Here is a tiny trained network, its code and every weight. The questions are about switching its units off for an input and a class, where a switched-off unit gives its printed mean instead of its output.

import numpy as np


def w(rows, s, z=0):
    codes = np.array(rows[::2]) - 128.0
    scale = np.full(codes.shape[1], s)
    scale[-1] = z or s
    return codes * scale


def f(y):
    return np.maximum(y, 0)


def log_softmax(a):
    a = a - a.max(-1, keepdims=True)
    return a - np.log(np.exp(a).sum(-1, keepdims=True))


def net(x, mask):
    res = np.array(x, float).reshape(1, 5) / 4 @ E
    y = f(res @ A[0][:, :-1].T + A[0][:, -1])
    res = res + np.where(mask, y, B[0][:, -1]) @ B[0][:, :-1]
    return log_softmax(res[-1] @ U[:, :-1].T + U[:, -1])


A, B = {}, {}
E = w([
[92,106,88,177,60,179,183,158,193],'x0',
[131,50,29,130,147,70,62,136,160],'x1',
[147,66,224,113,202,130,149,90,214],'x2',
[89,150,242,79,27,82,76,171,138],'x3',
[253,118,148,124,56,165,103,57,151],'x4',
],0.012)
A[0] = w([
[40,114,126,129,173,100,157,173,98,5],'N1',
[115,191,82,138,43,113,75,172,66,2],'N2',
[181,167,136,110,145,74,111,104,107,140],'N3',
[139,168,63,145,148,184,113,114,96,59],'N4',
[82,137,132,98,171,73,133,125,92,63],'N5',
[97,126,178,119,100,109,132,119,159,73],'N6',
[247,143,132,131,53,151,119,53,126,60],'N7',
[147,138,164,115,131,97,121,161,191,98],'N8',
[203,83,93,127,89,102,97,112,159,87],'N9',
[150,174,178,150,153,176,162,120,95,95],'N10',
[122,145,165,129,89,81,95,173,109,52],'N11',
[134,125,147,102,99,94,116,153,100,80],'N12',
[75,143,131,106,66,70,85,127,146,42],'N13',
[102,206,165,155,112,192,170,130,115,59],'N14',
[112,105,99,169,66,140,199,164,166,162],'N15',
[129,166,154,108,108,139,187,138,92,39],'N16',
[132,111,121,140,68,145,169,156,173,157],'N17',
[95,91,193,129,157,94,135,74,215,91],'N18',
[47,91,117,112,125,165,154,151,138,150],'N19',
[99,82,97,128,167,148,176,108,97,102],'N20',
[160,133,164,78,197,117,97,114,77,88],'N21',
[165,135,86,162,180,170,177,130,96,41],'N22',
[119,106,98,120,145,112,73,165,124,37],'N23',
[171,123,111,148,188,140,143,110,86,102],'N24',
[134,182,131,107,153,93,71,114,31,160],'N25',
[114,121,168,106,80,109,110,164,102,149],'N26',
[116,56,82,153,108,60,61,130,158,87],'N27',
],0.013,0.0022)
B[0] = w([
[62,121,181,141,84,115,105,141,72,217],'N1',
[213,130,121,249,190,108,219,147,117,242],'N2',
[109,159,122,136,104,189,126,116,145,181],'N3',
[158,104,126,131,117,74,160,100,128,195],'N4',
[90,168,167,139,128,159,142,137,82,190],'N5',
[156,119,113,66,125,116,152,133,108,181],'N6',
[87,152,193,165,116,102,106,136,63,253],'N7',
[153,114,110,120,140,113,176,99,134,175],'N8',
[106,166,133,140,119,106,101,148,54,206],'N9',
[171,168,99,55,200,99,55,184,151,194],'N10',
[104,71,142,75,115,98,152,102,159,198],'N11',
[137,96,123,92,106,110,146,98,162,174],'N12',
[166,89,127,69,112,89,128,78,146,203],'N13',
[148,159,85,77,164,142,88,153,106,207],'N14',
[133,141,117,104,77,181,145,133,99,210],'N15',
[134,144,114,78,181,110,83,152,129,180],'N16',
[119,135,123,107,103,195,134,87,118,188],'N17',
[192,132,92,222,175,105,179,104,71,215],'N18',
[114,165,159,164,115,149,122,123,94,189],'N19',
[143,111,130,80,114,93,142,93,83,182],'N20',
[123,129,96,148,97,213,139,117,126,201],'N21',
[147,110,140,58,91,74,120,96,170,199],'N22',
[114,123,117,124,145,137,114,157,111,175],'N23',
[156,106,143,38,98,95,168,87,135,185],'N24',
[154,201,119,123,104,182,147,98,115,209],'N25',
[136,112,126,64,107,100,108,110,176,200],'N26',
[168,161,74,51,168,158,37,187,113,219],'N27',
],0.011,0.018)
U = w([
[137,105,126,85,88,62,157,96,141,66],'0',
[143,156,89,102,183,126,63,210,118,78],'1',
[86,156,224,150,98,95,117,162,66,121],'2',
[167,129,108,176,178,109,209,130,112,242],'3',
[127,150,104,120,66,253,159,109,126,91],'4',
[127,151,128,128,112,121,140,129,124,254],'5',
[110,136,156,180,138,122,117,163,168,78],'6',
],0.014,0.0065)

Each question gives the input, the list of numbers given to net, and the class t.
The units are the neurons (one row each of A and B). Each row of codes is followed by its name. A weight is (code - 128) times the scale printed after its matrix; where a second scale follows, it is the last column's (A, B and U).
mask holds one flag per neuron, in row order. A switched-off neuron (its flag False) gives its mean, the last column of its row in B, instead of its output. The means were averaged over made-up inputs and are rounded, as every weight is.
A unit's drop is (log p(t) with every unit on - log p(t) with that unit switched off) / (log p(t) with every unit on - log p(t) with every unit switched off).
The circuit of an input: a set's keep is (log p(t) with only the set's units on - log p(t) with every unit switched off) / (log p(t) with every unit on - log p(t) with every unit switched off). Starting from the 12 units with the biggest drops (on a tie, the unit counted first), units are removed one at a time, each time the one whose removal leaves the highest keep (on an exact tie, the one counted first), for as long as the keep stays at least 0.8.
circuit, biggest first: the units of the circuit, biggest drop first
top k neurons: the k neurons with the biggest drops, biggest first
drop of u: that unit's drop, to one decimal
input [-8,1,6,-1,-7], class 4: circuit, biggest first	[N21]
input [8,8,6,1,-1], class 1: top 2 neurons	[N27; N21]
input [3,-5,8,8,-5], class 0: top 2 neurons	[N2; N26]
input [-7,-7,7,-7,8], class 2: top 2 neurons	[N7; N27]
input [0,7,-6,7,-4], class 0: top 3 neurons	[N13; N11; N12]
input [2,-5,-7,-6,-7], class 2: top 2 neurons	[N1; N18]
input [-2,6,5,-1,5], class 1: top 2 neurons	[N27; N2]
input [8,0,7,-5,-4], class 4: top 2 neurons	[N2; N15]
input [-2,3,-1,0,4], class 2: top 3 neurons	[N10; N7; N14]
input [-2,4,2,6,7], class 2: top 2 neurons	[N7; N9]
input [-6,4,-7,-7,-8], class 2: top 2 neurons	[N1; N5]
input [0,-7,8,2,3], class 3: top 4 neurons	[N18; N27; N8; N9]
input [-8,4,-8,-7,-2], class 3: top 3 neurons	[N2; N4; N15]
input [-6,4,-6,0,1], class 3: top 3 neurons	[N2; N15; N17]
input [7,3,3,8,-3], class 0: circuit, biggest first	[N13]
input [0,3,7,-7,-1], class 0: top 2 neurons	[N2; N22]
input [4,-8,6,-5,-7], class 1: top 3 neurons	[N10; N14; N7]
input [0,7,1,6,6], class 1: drop of N6	0.0
input [-3,5,-7,0,-6], class 3: drop of N10	0.1
input [5,-3,5,-2,7], class 2: drop of N2	0.1
input [-3,-6,8,6,7], class 3: drop of N8	0.4
input [6,-8,-7,-5,-8], class 1: circuit, biggest first	[N14]
